Each row has a hidden value. The values are split into ranges, and the grade after each row names the range that its value falls in. Each part has its own value, ranges and names.
[-262 -328   31  434 -205  143 -254 -181 -206  113 -199  235    9  103
    4   -7 -448 -142  155  224 -127 -220 -445 -130  184  333 -100  -72
 -411  111  206  244   63  299   43 -450 -249  240  -17  -51 -302   46] | lise
[ 326   18 -151  -44  207  -76  253  209  204 -194 -263   33   46  169
 -157 -245   66 -303 -257  -48   34  247  340  323   48  -93  -75   23
   40   96 -218  -74  168 -101  -13 -110  172 -190   69  262  181   20] | muker
[ -27 -126   12  110   62  212  -18  -11  -77   -4 -162   65 -113  166
  -41 -106  -86 -238   10    8 -184 -163 -136   67    9  267  -33  -10
 -308  -28  -69   77  119   93  -64 -271   72 -122  -69   31   18  -64] | lise
[-253 -194  183  138  -81  329 -164   70  -39   24  188  202  219 -248
   -5    3 -211   57   61  234 -220   -8 -439  253   17  -48 -198  -67
   94   52  361  427 -108  300  -37  147 -303  112 -229   48 -284   83] | zipov
[ 330   75 -221 -102  -18 -359  259  208  128 -174 -198 -103 -325   68
   -9 -252  442 -203 -208 -506   98  102  532  -57  125 -124   25  211
 -108   -1 -277 -302  115   -3   62 -227  387  -50  201  197  554   -5] | lise
[ 231  116 -104 -199  280 -101  277  214  437  277 -518   77 -551  452
 -495 -323  549 -365 -337 -238  -94 -363  397  299 -110  602  252 -270
 -476  -14 -288  -88 -287  -26 -196  -56  457 -623  321  -10  723 -286] | rog
[-364   29   64 -160   93  -23  106  191  421  147  439 -101  -87 -560
   72   18  286  250 -149  -28  134 -164  210  165 -122 -400 -339   62
  344   25  594  304  -89  349 -225  328 -285  195   11  137  149   89] | mizu
[ 115  -31  -49  -17 -108  205  -13  -23 -446 -283  -13 -252 -410  106
  388  -86  193 -251  137 -614 -210 -194    8 -402   34  129   44  410
 -402 -282 -406 -281  383   51   76 -480  460  -58 -144   -4  355  -50] | lise
[-248 -122  151  -36  157  244   55   17  104  143  182  106 -163 -230
 -262  -54  147   53   13  234 -351 -327 -230  332  -34  228  -88 -123
 -190  -76  329  300  -69  282 -329   43  -77 -190 -257  109  -78 -119] | muker
[-227   42   43  -10  175   40    8  300  626  334  -97  153  173  105
 -122 -107  -36 -143 -328  150  263    6  178  398 -293 -160 -257 -249
  272  286  305  363 -328   91  -34  339 -353   17  333  -36  137  -39] | kogi
[-105 -106  -63   59  387  -20  243   25  473  159 -154  158   26  -17
 -468 -131 -104 -118 -229  534   -5 -139  157  524   19  156 -208 -268
  -69  171  356  275   85  130 -364  -83 -233 -162   25  272 -159  -30] | lise
[   6  -92   44  138 -135  150 -132  198    8  -61  -94  160  249   89
  124 -106 -190 -184  -74  -73   15  240 -143  130  -26 -175 -148   18
  141  149   -9  185  -88   80  217   56 -133  135   52    5  -25   81] | zipov
[-188 -153  211  152  -63  394 -229  167   82  186  -78  334  282   55
 -105  -63 -264 -109  -47  231 -181   12 -468  372 -100  131  -99 -259
   53  145  215  497 -360  199   60  272 -287  -47  -34  -99 -167   21] | kogi
[ -70  -87 -167    6  356 -199  346  -47  476  119 -144   31 -239 -156
 -469 -133   94  -31 -225  381   54 -295  349  333  161  207 -163 -172
 -179   88  387  139  195  224 -437 -226 -101 -140   67  339   33   24] | rog
[-111 -277   73  373 -193  349 -283  -69 -353 -103 -147  202  238  171
  179  -22 -531 -240  162  121 -180   62 -511  -48   92  126 -132   40
 -206   71  -21  210  150  140  184 -332 -181  189 -143  -40 -353   75] | muker
[  58 -173  -45  201 -406 -172 -108   58 -280 -182   18   86  -88 -168
  190 -100   72   -2   98 -347  -84  135 -112 -246  287 -154  -43  244
 -120   22  -10  -54   28  251  236 -259   72  331  -29   86   88  123] | muker
[  88 -129  -28   95 -244  171  -86  -70 -553 -323   25 -161 -310  -25
  385  -61   74 -162  217 -515 -251 -121 -154 -428  173   92   25  409
 -381 -243 -299 -211  368  147  127 -503  354   87 -213   31  183   42] | lise
[  58    1   -1  -12   53   88   26  163   99   79 -214   64 -173  286
  -66 -182  160 -293 -119 -204  -93 -101   64  109 -119  190   25  -32
 -236   15 -196   -4  -91   12   17  -99  183 -197  107  -30  302 -157] | muker
[ -64  -71   31   -6 -171 -136   24  200  117  -25  204  102  -25 -356
  -24 -101  248  131  -66 -129  -52   97   17  126  110 -277 -139   75
  162   59  273  158 -161  283   23  151  -86  191  -33  148  112   80] | zipov
[ 109  -82  185    1 -160  526 -194  204 -329 -189   14  121  150  -33
  215  -80  -60 -139   55 -270 -321  137 -430  146  -12   35   33   69
   46 -123 -188  235 -137  108  190  216  136 -153 -236  -67   81  110] | mizu
[ 310  319 -165 -411  528  -34  456  434  589 -121 -127 -253  -90  276
  -47 -282  438 -395 -480 -313  230  187  817  420 -380 -338 -166  100
  277   34 -338 -201  185 -309 -126  153  302 -399  220  228  592 -155] | til
[ 187  -34   54   62 -307  187 -184  280 -231 -195 -102   96  132  130
  304 -144    6 -222  -22 -478  -75  311 -163  -50    1 -178   -2  173
   90   20 -304   25 -139   35  392   75  151   76   32  -81  237   90] | kogi
[ 122 -114  117  -18 -294  324 -116   90 -590 -431  284  -77  -74 -278
  373  -59  161   -4  223 -482 -419  115 -347 -165  149 -149   -1  403
  -60 -270 -209  -44  186  180  164 -100  295   52 -433   85   81   99] | til
[  78  101   89 -177   -8  324  -35  307   -5  -69   34  -79  -53   34
  280 -110  224 -183 -119 -491  -56   41   39   76 -206 -120  -28  129
  128 -100 -216   80 -133   24  127  257  207 -167   20  -86  434   15] | mizu
[  90   27 -124 -155  216 -187  310   78  320  123 -189  -37 -542   -1
 -369 -212  503 -105 -206 -142  -90 -375  375  161   72  349   83  -82
 -356  -75   20  -69  -18  160 -304 -157  303 -335  120  162  492 -120] | rog
[  41   87  -14 -123  -21  170   13  258    9 -203  142 -199   24 -126
  449  -56  111 -115 -120 -484  145  151  213  -67 -129 -420 -205  295
  294  -56  -95   13  126   43  144  123   79  103   40   36  329  149] | mizu
[ 271  110 -109 -231  168  -82  287  199  132  -96 -145 -124 -431  109
 -120 -245  540 -227 -191 -423 -119 -114  401  109  -22  122   96  115
 -227 -133 -306 -221   70  -19 -116 -124  481 -352   46  149  576 -137] | lise
[-391 -115   22  140  230  113    5  -27  345  282  -26   63  -23   72
 -121  -24 -203 -135  -93  349   68 -298   -3  185 -171  110 -284 -148
 -135  150  375  281   69  178 -235 -168 -347   65   89   31 -154 -113] | muker
[  27   61 -104 -121  187 -316  276  252  546  160  -86   60 -190  -28
 -312 -216  391  -81 -318  -33  122  -25  458  326  -50 -101 -108 -103
   39  154  155   39 -154   95 -163   82   20  -95  232  196  346 -102] | muker
[-304 -259  237  266 -535  351 -460   31 -446    8  220  191   99 -287
  386   71 -202  118  260 -227 -242  -51 -695 -237  119  -29  -83  120
  -35  -36  239  366 -250  438  277   67 -208  374 -177 -197 -127  179] | mizu
[  75 -181 -292  277  142  -52  158 -185  -75 -397 -179 -160  120  -30
  200  -34 -521 -240  -29  185  242  121  258 -141  281 -192 -359  279
  -41   90   56  -90  834   51  -52 -697 -148  298  -29  364 -282  291] | rog
[ 232  -73 -250   54  -59 -346  243   36  -49 -396   15 -145 -120 -271
  123 -137  120  -38  -69 -239  119  215  407 -131  342 -359 -186  358
   36    9  -11 -223  478  122   16 -401  139  253  -27  390  125  222] | lise
[ 114  198 -172 -299  215 -423  405  354  590  -14   99 -157 -247 -169
 -107 -225  626  -32 -378 -314  254   98  772  228 -105 -449 -188  134
  260   84   79 -142    5   29 -138  142  139  -30  238  283  553  -57] | til
[ 167 -248  -45  138 -374  -40   -5 -105 -614 -479  198  -31 -221 -484
  192  -63  135  129  264 -328 -374   54 -234 -282  524  -57   11  412
 -241 -228  -25 -122  357  335   62 -425  270  218 -418  277  -25  237] | lise
[ 260 -180 -176  238  -66 -112   57  -14  -47 -102 -510  196  -86  238
 -210 -203 -159 -289  -85   14  -38   32   26   48  325  327   65  -73
 -348  107 -159  -20  108   92   70 -414  134  -70  125  141   80  109] | rog

[  56 -394   -3  235   36 -313  131 -437  -62 -122 -188  -48  214  400
  154 -265  -37   80    0   54 -334   58  -15 -207 -165  -50   19  137
  290   76   34 -433  490 -188   74  -76 -138 -283 -183   78  -43  161] | zabev
[ 262  243  537 -138 -343  -78   74  103   30  -57   45  320  -52   76
   38  -83  109  160  250   75  170  -28  -21 -102   68  145  319  -80
  -99  -73 -249  157 -363  405  -25   51   90   63   77 -120  144   16] | rom
[ 122  -67 -314  209 -111 -127  253 -259 -225   91   42  501  274  -88
 -271  109  -59  -35  112  352 -475  433 -129    7  -52 -150  -91  -43
  411 -236 -398 -193  -72  137   87  -29  115 -116 -205 -196  -91  253] | lipal
[ 464  440   61 -506 -504  132  -19  171  230 -172  172 -344   52  -87
  435   29  137   53  160  -63  278  -14  137   -8   -8   78  204   59
 -381  -44  217   81 -122 -105 -105  191  320  354  203   19  209   -6] | Nokep
[ 126  419  131 -295 -256   10  170 -105   -5  215  273  614    5 -121
 -312  121   82  268  197  415   29  106   93  104   71 -125  183  163
  235 -139 -429  364 -392  393   64  163  -16  213  -32   -5 -115 -130] | Nokep
[  67 -215  728  191  140 -124 -151  -23   60 -176  -61   94 -157  514
  274 -527  -42  261    9 -397  153 -347   99 -397   50  195  360  -48
  -94  163  171  -28  128  260   85 -104 -247 -152   44   74  136  -44] | zabev
[ -49 -116   -4  350  347   92 -103 -149   -8   47  104  278  -38  268
 -147 -145 -240  194 -199 -173 -233 -108  154 -303    5  -55  -17  134
  296   26   73  -45  284  151   84    0 -390 -197 -152  165 -266  -95] | gari
[  74   79  205  -11  165   95 -333  165  251 -181  150 -334 -210   71
  441 -129 -147  238 -149 -359   37 -290  223 -335  -65   83  -97  203
 -246   56  549 -163  237  -65   48  -37  -72  -59  -45  217    6  -96] | gari
[ 105 -224  738  -79 -224 -227 -107 -165   38 -144  -24   35   37  379
  388 -420  121  273  255  -48  237 -100   34 -199   -6  180  331  -73
 -264  176  122 -136   34  109   99 -110   31 -118   82   -2  214  -13] | Nokep
[ 259  359 -446   -6 -130  -53  268  -92 -237  135  196  413  201  -96
 -180  217   58  -88  -27  287 -340  275  -12 -202  -73  -45  -49   67
  414 -117 -285  -69 -203  149   32  -79  114  100    1 -107 -186  232] | rom
[ -69   65  383  188  216    2 -134   78  149   10   78  314 -272   35
 -137   -3 -207  349  -42  -40 -121 -207  106 -204    7   -2  -39  186
  140  -97  -58   56  -16  411   42   46 -298 -199 -227  137 -159 -182] | gari
[ 118 -353 -173  422  105  104 -147   21   14 -184   -9  -55  124  -30
  154  -74 -291  -31  -20 -249 -355  227  -53 -129  -39   -8 -163 -198
  -60 -199  200 -392  245  -36   25  -27  108 -245 -187 -125   70  183] | Naba
[ 199  -93  120  365  -31   22 -105  266  167 -275 -163 -154  -87  -95
  133  131 -266    0   15 -194 -285   38 -111 -196  -78  118 -181  -90
 -117 -259   67 -361  112  150 -143   58   59 -322 -235  -87   52  125] | gari
[ 115  133  162  129   10   43   25  149   65   -9   89  408 -135 -155
 -180   52 -159  164   78    5 -173   43  -13  -34   53  -36   45  -30
  127 -280 -248  113 -256  444   18   92  -12  -19 -163  -95   21    6] | zabev
[ 313  134 -499 -130 -289  -30  161 -202  -99   -7  130  -74  344  -44
  155  128   65 -102   43  217 -242  334   19  -82 -136  -56  -67   61
  132  -43   32 -277  112 -237  -14   -5  245   96   31  -41  -59  204] | Nokep
[ 198 -280  465  297 -147  -95  125 -128   75 -209 -275  195   57  389
  -73 -301 -110   87  168 -139  -63  -32  -91  -43   62   39  344 -124
   74 -115 -261  -21  159  223  -74  201 -179 -210 -136  -85  133   49] | zabev
[ 176 -373 -417  128 -136 -107   93 -390  -50 -164  -63 -211  399  115
  257 -151  -71  -87   56   53 -387  353  -41   20 -139 -166 -119   15
   94  -87  167 -489  470 -452   87   11  199 -123 -175  -62   87  289] | lipal
[  96 -191  524  156 -229 -315  189 -262 -101   -7 -160  440  114  321
 -127 -156   62  185  264  272  -80   83 -120 -133  -30  100  273  -66
  212   11 -418 -114  -54  364   -2  -25 -119 -260  -82  -84  -16   33] | Nokep
[ 382 -420 -102  293 -222 -199  179 -431 -166 -249 -304 -345  489  760
  351 -359   61 -223  -23 -196 -144  101  -50 -425 -151  195  286 -130
  118  290  161 -550  665 -383 -136  -62 -103 -251  156   19  -27  259] | Nokep
[ 233 -624  105  507   41 -152   19 -312  -99 -325 -313 -249  306  702
  359 -539 -103 -134  -56 -442 -199    4  -60 -397  -72  147  237 -208
   33  168  252 -514  644 -257  -16  -94 -139 -340    4  -37  118  275] | zabev
[ 149  149   22 -137 -185 -274  225 -238  -23    5   -5  140   90   92
   30   12  109  127   86  312 -195   48   14 -109 -132  -62   26  257
  280  -26 -178 -131   36   21   47   -4    5  -17 -112   54  -60  103] | lipal
[ 186 -278 -113  161 -108  -86   93 -381 -176  -70   -7   94  359  373
  141 -304   12  -46   42  -27 -178  209    3 -169  -33  -25  143  -73
  131   81   52 -268  299 -199  103  -64   21  -92    7  -64   23  219] | rom
[ 193  364 -226   12  -69  332 -131  361  273  -81  192   23 -150 -501
  -88  383 -290   86  -16  -37 -221  110   54   96   26 -126 -287  102
  -97 -435   25   47 -144  156  -79  281  143   49 -256  -28  -38  -32] | gari
[  39 -421  314  332  131   94 -233  -67  123 -193  -35  -19    5  280
  191 -367 -245  172   17 -376  -52  -53   61 -136   51   22  111 -125
 -158  -27  254 -165  319   31   64   48 -138 -228 -126   17  111  -27] | Naba
[  13  108  503 -395  -83 -223 -117 -148  144  -52  184  -50 -126  143
  442 -310  161  403  117   53  195 -238  214 -148  -63   -1  133  303
 -155  151  272   -6    6  -17  219 -103   41  108    6  183  145  -84] | lipal
[ -12  200 -262   58  131   83   65  -53   52  156  224  447  -64 -276
 -345  226 -199  224  -35  241 -365  135   87   54  -20 -242 -185  230
  388 -287 -240   97  -90  270   79  134 -105   12 -286   54 -220  -75] | Naba
[-181  187  390 -106  115  226 -371  243  365   38  334  302 -390 -501
  -84  161 -294  521  113   80  -22  -64  165  206   96 -204 -276  233
 -223 -356   74  217 -255  363  176  195   10  -41 -386   87    3 -291] | gari
[ 288  -74   25  159 -267 -104  215 -116  -44 -137 -145  162  197  126
  -32  -57  -25  -67  155   67 -221  206 -129  -30  -18   -4  137  -99
  131 -177 -261 -154   37   78  -54  105   91  -96 -100 -166   98  222] | lipal
[  53  -43  191 -141 -123  -87  -21 -168   53  -23  141  175   44  -23
  138 -169    7  237  177  130  -49   95   64   64   -3 -121   51   87
  -34  -97   11  -25  -38   35  180   18  126   39 -123  -21  135   33] | lipal
[   3 -195  -14  302   56   80  -26  -54   95  -24   13  308   10 -138
 -233   63 -293  162   87   70 -342  200  -39  110   15 -164 -123  -19
  156 -318 -181  -83   65  220   27  169  -60 -207 -338  -63  -50  -11] | Naba
[ 200  167  222  -23 -265 -256  240  -45  -25  -38  -77  302   19  -13
  -77   82   69   98  190  293 -183   92 -105  -76  -70   25   78   74
  211 -163 -383  -77 -205  292  -25   22   76  -72 -124 -102   27  135] | lipal
[ 175   78  123   54  -58  208 -294  327  337 -271   53 -332 -165 -222
  314   92 -250  121    5 -278  -61  -59   65  -63  -19   27 -203   44
 -383 -240  357 -179  103  -24  -59  158  148 -100 -189   23  127   -8] | gari
[ 113 -739  546  671   93 -153  -39 -212  -59 -301 -371   78  136  689
  139 -579 -199   18   68 -439 -133  -50 -127 -323   34  187  341 -337
    5   64   15 -354  442  132  -13  -48 -261 -480  -93 -111  153  153] | zabev
[ -17  151  464  234  204   79 -165  286  128    6  123  448 -347  -91
 -180   43 -232  312  -12 -119  -81 -182   59 -227   75   72   -1   21
   55 -191 -134  140 -261  620   25   22 -208 -159 -178   15  -86 -150] | gari
[ 305  441  142 -469 -308  109  -77  211  238 -132  257 -132 -105 -225
  359  -29   77  164  135  -72  199  -62  157   47   35  -29  110  129
 -325 -152  196  174 -247    7   51  138  312  359   62   -4  263   10] | lipal
[ 169 -353 -326  300   93   87  -31 -253  -71 -134   16  -76  287  261
  180 -286 -173  -75  -92 -272 -281  182   52 -157  -22  -80   25  -97
   85  -20  245 -300  441 -263   83   -4   -5  -92  -64  -27   32  195] | zabev
[ -16  363 -272 -195  182  111  -65  -19  115  162  394  228 -138 -272
  -77  142 -116  299 -121  132 -197  -28  250  -39  -41 -230 -188  375
  243 -141   81  141  -63  114  153   59  -68  190 -162  194 -193 -133] | Naba

New part:
[ 155   99  -61  117   34  -66 -181   79   67  -35  -90  -75   19  194
   29  -23  -69 -119  -81  -69  -47   -8  133   23 -115   60  -49   29
  -45   46   55  -38   40 -129  -22 -102  -75  -80   73  -43    6   37] | kek
[ -56  176    1 -197  148  133   60  -58 -136 -233  146   25 -122  -65
  -72  363   22   41  192  -95  -49 -106  -42   94  -52  -49  -31  -16
 -272  -83 -108   25 -124   40   57 -113  102  -20   17  -75  117  -40] | kek
[  17   -9  -15  -14  -60  150  150   -7  -35   69 -118   -5  122  -32
  -65 -125  298   42  176  -14  -24   59   32   32  156 -118   38  109
  110 -138 -172 -109   86   -4 -152  -89   91   48  -46  -47  -42 -130] | daz
[  37 -128 -123 -149   83 -117 -348  522 -187    9  257   86  144  -46
  231  -32  -80  -56 -232    7 -173  129  -52 -214 -162   79  -33 -410
   66  -28  275   -9 -287 -259   32 -222 -251  -26 -116  189  131  242] | Vin
[  82   18  -47  -31   60  -62 -129  151   -9  -90   77  -20  -15   37
   49   -7  -98  -57  -86   12  -67   -5   33  -91 -132   79  -65  -75
  -38  -20   87   27   -7 -105   25  -66  -88  -22  -19   18   36  133] | gona
[  36   25   37   29   22   54   10  -37   45  -40  -50  -36  -44   62
  -80  -81 -149 -166  -61   27  -44  -93  110   27  -78   79  -69    9
  -69  -60   18   60  159 -103   67   18  -71  -95   22  -29  -24    6] | vibu
[  69   80   37  -98  131  191   39   -1  -78   33  -12   16   56   -6
  -17   51  201 -114   95  -83  -80  -60   33  120  150  -39   27   35
 -136 -113 -142  -45   33  -97 -102 -116  126  -58   68  -29   35 -177] | daz
[  51  208   53    5  121  183   66 -192   57 -238 -139  -86 -145  142
 -140  144   21  -70  164  -84  -10 -146  129  161   17   46  -48  269
 -272   36 -138  -24  209   -2  -83  -23   75   17  102 -217   -1 -125] | Gunib
[  -3  172    2  -44   70   39   85 -160   22 -232    0  -53 -127   40
 -101  228 -157  -21  130  -84  -16 -120   69   50 -143    2  -65   71
 -236  -36  -80   67   13   83  132  -12   45  -40   31 -137   63   20] | Gimu
[ 142  -18  -27  170 -142  -82 -108   92   71  146  -45  -44    8   58
  -86 -274  -58 -115 -203  135    9  -16   87  -32  -95   72  -61  -35
  197  -87   43   16  203 -172   -8  -23  -88 -137   21   93 -126   35] | Gimu
[ -53   28  -22  218 -322   22  269 -249  174 -134 -267 -124 -121   40
 -314 -232   -2  179  175  155  131    1  122  -36 -100  -45  -74  316
  234  -63 -154  -33  381  160  -25  113  -33  105 -109 -174 -191   31] | gona
[ 115   37  -26  -84   83  -19  -51  112  -67   75  143   18   44  -50
   48   34   91  -65  -36   -6  -65  -15  -37   -5   -5  -25  -16 -104
   -5 -153  -28   21  -75 -102    0  -98   81 -112   33  106   33    1] | kek
[ -24    3  -24  313 -381  -11  199 -219  211  -63 -325 -137 -103   96
 -329 -347  -71  109   70  191  136    3  175  -33 -134   -2  -84  291
  298  -42  -97  -34  446   91  -16  117 -110   52  -91 -149 -234   38] | gona
[  55  -91   -1  -70   37   53   30  128  -57  157   26   34  168  -50
   65 -159   90 -133  -32   -6 -107   37   21  -42   69  -34    9 -119
   71 -172   -9   -1  -18 -127   -5  -67    1  -77  -36   89   18  -23] | Gunib
[  39   -2  -17  189 -245  -38  138 -124  121   70 -145  -73  -24   15
 -205 -248  -41    7   -3  131   69  -16   99  -21  -91  -29  -56  103
  224 -135  -85   19  256   21   45   57  -17  -70  -41  -14 -152    9] | Gimu
[   4  -35   57 -268  138  115  -73  226 -230   51  374  124  -71 -235
  -13   48   51 -100 -141  145  -97 -105 -147  -14   26   72  -41 -279
  -55 -228   33  105  -32 -229   14  -97   24 -129  -17  220   32   -1] | vifo
[ -23   61  124  -80   51  281  210 -191  -74  123  -43   42   16  -80
 -177   18   56 -226   85  -38  -57 -174   61  214  145  -60   18  -20
 -158 -224 -200   53  131  -73   65  -23  141 -199   77  -15   -5 -277] | daz
[-117    6  -11  115 -279   55  196 -150   50 -108 -124  -46 -121  -44
 -299 -138  -89  115   95  156   82  -34   69  -19 -135  -28  -73  102
  162 -101  -85   14  250   80   71   52  -85   20 -117  -87 -126   31] | Vin
[   0   15  -51   78 -175  -20   77  -19   34  -50  -49  -43  -41  -24
 -145 -112   23  107   58  101   43   21   32  -61  -94  -33  -48   68
  161  -93  -62  -19  132   34   -7  -16  -29   28  -79  -30  -83   57] | Gimu
[-120  -13   50    0 -148  114  186 -124  -12  -70   -8    0 -126  -99
 -256  -88 -127   -5   39  150   23  -99   33   13  -93    8  -74   -1
   52 -159  -58   81  214    4  117   61  -61  -54  -81  -20  -82    1] | vifo
[  24  -56  -84   34 -102  -71  -87  183  -35   41   21    4   83   -3
    9 -123  -37   -4  -76   41  -48   78   31 -103 -123   -9  -35 -142
  155  -77   76  -20  -44  -95   35 -102 -129  -38  -81   67   -5  108] | Gimu
[-140   96  -20  259 -416  137  312 -332  114 -145 -335 -109 -168   36
 -461 -158  103  251  282  155  183  -18  122  103  -58 -113  -54  370
  245  -67 -245 -101  409  180  -73   48  -10   99  -97 -219 -226 -105] | kek
[ 72  36   2 -71 103  -3   2  30  12 -86  68 -22 -25   5  23  21 -76 -84
 -16  -8 -66 -52  31 -50 -71  52 -58 -12 -98 -74   9  61  30 -52  47  -7
   6 -36   4  -6  36  74] | vifo
[ -18  154    0  -27   51   78  -97   -6  -36 -275   33  -32 -200   67
 -135  179 -169  -28    5    4  -17 -128   66   58 -164  108  -87   23
 -215   48   22   30   90  -68   39  -75  -93  -15   24 -111   29   37] | Vin
[ -49  134   49  -77  113  190   31  -88  -42 -232  -31  -18 -132   61
 -123  167  -81  -83  104  -55  -53 -133   85  119  -42   58  -53   75
 -263    3  -45   17   98  -50   18  -51  -30  -11   32 -144   49  -64] | vibu
[  43   73   64  -81  117  130   -4   -8  -42  -65   62    2  -88    1
  -73   43  -31 -146  -24   20  -58 -130   37   78    3   75  -52    0
 -158  -84  -32   53  121 -129   -2  -30   20  -89   57   -7    6  -59] | vibu
[ -75   59  -63   31 -163   63  109  -39  -33 -125  -67  -28  -50  -30
 -174   10  120  185  187   47   43   39   15    2  -55  -91  -25   99
  113  -74 -112  -76   67   71  -51  -77   -7   77  -95  -85  -48   -1] | kek
[ 113   88   58   94   23   10   12 -126  127  -52  -64  -80 -125  102
 -122  -85 -207 -194 -100   55   -4 -157  133   45 -110  122  -98   95
 -100  -47   -8  102  270  -84   79   79  -21 -135   85  -48  -67    7] | vifo
[-129  -89   -6 -143  -37  119   67  128 -147  -34  101   71   29 -135
  -59  -37   22   22   45   66  -76   23  -37  -53  -21  -31  -23 -158
   56 -151   18    5  -35  -73   36  -80  -95   10 -137   51   27   35] | vibu
[   4   -9   42   51  -76   30  100  -90   61   -7  -39  -34  -69   -3
 -148 -141 -165 -113  -53  100   -5  -94   84   -8  -97   54  -79    8
   28 -123  -12   89  209  -50  109   72  -56  -99  -20   -6  -72   27] | vifo
[ 255  -10  -17   76  106 -100 -173  156  106  106  -25  -64   92  146
  134 -215  -30 -224 -203    2  -88    0  112  -67  -29  118  -48    0
   26  -27   89   14  111 -209  -61  -25  -38 -101   78   63  -23   70] | vibu
[ 107  -25 -132   67  -80 -143 -116  203   31  -13  -22  -48  103   57
   76 -133   54   77  -28   11  -32  133   37 -162 -110  -11  -29  -15
  182  -15   56  -73  -35  -44  -64 -103  -86   58  -80   13   -6  161] | Gimu
[  62  135  -11  114  -10  -10  -61  -80   87 -146 -103  -82 -106  153
 -113   38 -218 -107  -31  -30   -4 -100  151   51 -181   82  -84   68
 -127   37   15   34  137  -46   86  -17  -83  -83   58 -115  -10   33] | Gimu
[-179  -20   18 -304   53  327  180   76 -310   19  130  147  111 -250
  -64  172  323   62  262  -70 -107   13 -111   91  199 -191   83 -168
  -75 -239 -188  -77 -190  -18  -46 -211  114   13 -101   20  110 -202] | daz
[ 130   93    8  -34  105   -6    3  -25    2   47   64  -18    6   14
    8   63    4 -134  -13  -49  -52  -77   27   56  -23   -9  -32  -26
  -96 -135  -59   52  -10  -70   51  -48  107 -154   85   39   26  -35] | kek
[  53  246   -3  117   41   32    5 -222  157 -382 -188 -149 -229  229
 -162  161 -202  -10  123  -70   34 -139  184   75 -187  104 -104  304
 -262  140  -58    8  232   72   15   25  -35   50   74 -287   -7   37] | gona
[-195  -21   75 -271    1  379  214    7 -306   69  139  155   29 -284
 -186  109  278    7  197   30  -72  -70 -111  155  205 -150   56 -165
  -54 -287 -204  -26  -45  -64  -25 -158  113  -61  -74   58   37 -259] | daz
